 5.134   2.586   2.816   2.061  -2.632   3.229  -2.305
 5.348   2.845   3.181   2.505  -3.266   3.659  -2.854
-3.423  -1.452  -0.743   0.009   1.685  -0.935   1.113
-> -2.305

-2.273   0.835  -1.890   1.053   1.449  -1.877
-5.768   1.879  -3.668   1.957   3.383  -3.031
 3.180  -1.548   1.704  -0.982  -1.731   1.133
-> -1.877

-0.232   5.129   1.885   2.987   0.823
-1.715   5.549   4.317  -5.181  -2.393
-3.936  -3.925  -5.041   3.292  -3.505
-> 0.823

-4.502   0.995  -4.327  -1.158
-4.954   1.298  -4.208  -0.294
-2.571  -0.459  -5.920  -3.886
-> -1.158

 5.974  -2.568  -2.373  -4.695  -3.453   2.727  -1.689
-0.028   5.236   4.670   0.051  -0.632  -4.718   2.890
-1.307   5.457   5.663   0.888   0.892  -5.220   4.730
-> -1.689

-5.375  -0.572  -1.614   0.429
 2.774  -4.158  -1.423  -0.452
-1.081  -0.745  -0.490   0.739
-> 0.429

-1.423  -3.130  -0.496   1.060   3.453   0.950
 2.027   1.496  -0.004  -1.782  -2.073   0.601
 5.665   0.133  -4.951  -4.166  -0.704   5.966
-> 0.950
---
|  1.970 | -2.774 |  0.278 | -2.019 |  0.508 |  5.215 | -4.537 | >> 0.278

|  1.100 |  1.944 | -2.386 | -2.495 | -3.365 |  6.120 |  1.001 | >> 1.001

| -0.130 | -1.451 |  4.058 |  4.434 |  1.149 | >> 1.149

| -4.786 | -0.034 |  5.345 |  5.146 |  3.091 |  1.624 |  2.773 |
| -4.946 | -4.750 |  2.175 |  5.217 |  5.304 | -5.219 |  1.790 |
| -5.176 | -5.007 |  4.446 |  4.341 |  5.238 | -4.849 |  4.760 |
>> 2.175

|  0.421 |  1.705 |  3.247 | -5.148 | -0.817 |  0.356 |  1.802 | >> 0.421

|  1.199 | -0.718 | -1.208 | -0.002 | -0.465 |  5.304 |  3.753 | >> -0.002

| -4.118 |  6.032 | -1.232 | -2.045 |  0.180 |
| -0.108 |  4.397 | -0.205 |  2.721 | -1.317 |
|  2.777 | -5.923 | -4.954 |  2.439 |  5.395 |
>> -0.108

| -5.545 | -1.156 |  5.983 |  5.487 |  0.469 |  0.701 |  2.467 | >> 0.701
---
array([ 115.84,  -88.17,  -52.99, -156.95]) -> -156.95

array([[-190.622, -184.248,  214.673, -160.325,  -84.212, -181.526,
        -171.243],
       [ -17.684,   28.572,  208.173, -186.982, -191.165,  -48.488,
        -157.939]]) -> -160.325

array([-1.500, -0.250,  0.959,  1.826,  0.825, -0.609]) -> 1.826

array([ 101.157,  125.764, -100.961,   74.244,   65.921]) -> 74.244

array([ 17.838,  10.183, -17.774,   8.013, -12.568, -10.449]) -> 8.013

array([-1.090,  1.134,  0.724, -0.015,  0.855,  0.094]) -> -0.015
---
| -0.530 | -3.808 | -0.704 |  2.006 | -0.514 |
| -2.744 | -1.441 | -5.282 | -2.626 | -5.730 |
|  2.713 | -2.338 |  0.036 | -0.503 | -1.063 |
gives 2.713, 2.006

| -0.657 |  5.290 |  0.732 |  2.225 | -3.406 |  3.338 | -2.166 | gives 5.290, 3.338

| -1.498 | -2.050 |  1.657 |  2.905 |
| -2.027 | -0.166 |  0.379 |  5.455 |
|  1.597 |  2.357 |  0.152 | -0.884 |
gives 5.455, 2.905

| -4.869 |  4.778 | -3.270 | -1.220 |  0.462 |
|  1.346 | -1.939 |  4.761 | -2.672 |  4.930 |
| -4.335 |  1.930 |  5.069 |  5.811 | -2.176 |
gives 5.811, 5.069

|  2.365 | -4.177 | -4.057 |  3.244 | -5.217 |  4.128 | gives 4.128, 3.244

|  3.482 |  4.670 |  1.608 |  3.368 |  2.470 | -3.732 | gives 4.670, 3.482
---
[[-15   9  24 -21]
 [  6  15 -15 -14]
 [-23  24  32 -30]]
-15

[[-854  110 -608 -693  485]
 [ 236 -919  573 -418 -409]
 [ 526 -164   39  463  323]]
-854

[[10  9 33 74  8 48 18]
 [45 36  2 85 26 29 34]
 [34  7 16 81 24 24 15]]
10

[[ 17 -14  10 -18]
 [ 25  -2  -6 -38]
 [ 25 -32 -45 -28]]
17

[[7 6 1 2 6]
 [5 5 5 6 6]
 [2 3 2 5 6]]
7

[[127 551 591 540 400 598]
 [834 620 259 655 630 329]
 [537 414 450 412 681 521]]
127
---
[ -82.240 -133.728  144.978 -148.905   46.375  -13.906 -201.157] >> -201.157, -82.240

[-1.7  0.9 -0.9  1.0] >> 1.0, -1.7

[[ 0.14 -0.16 -0.21  0.17 -0.20]
 [ 0.10 -0.14 -0.17  0.12 -0.16]] >> -0.20, 0.10

[  67.3  123.7 -141.6  -60.1] >> -60.1, 67.3

[  2.329 -14.432  15.498   6.987  -3.954] >> -3.954, 2.329

[[ 0.10 -0.07 -0.07  0.14  0.22 -0.21 -0.11]
 [-0.04  0.09 -0.18  0.03  0.00  0.07 -0.13]
 [-0.16 -0.16  0.17  0.15 -0.19  0.02  0.23]] >> -0.11, -0.16

[ 1.07 -1.53 -1.69 -0.18  0.89  0.09] >> 0.09, 1.07

[-1.70  1.49  0.47 -1.57  0.11] >> 0.11, -1.70

[-1.8  0.7  1.3  1.1 -1.3] >> -1.3, -1.8

[[ -12.9  -61.5   92.2    8.0 -110.0   49.9  121.0]
 [-146.5 -113.0   66.0  -88.3  -42.7    9.3   42.4]] >> 121.0, -146.5
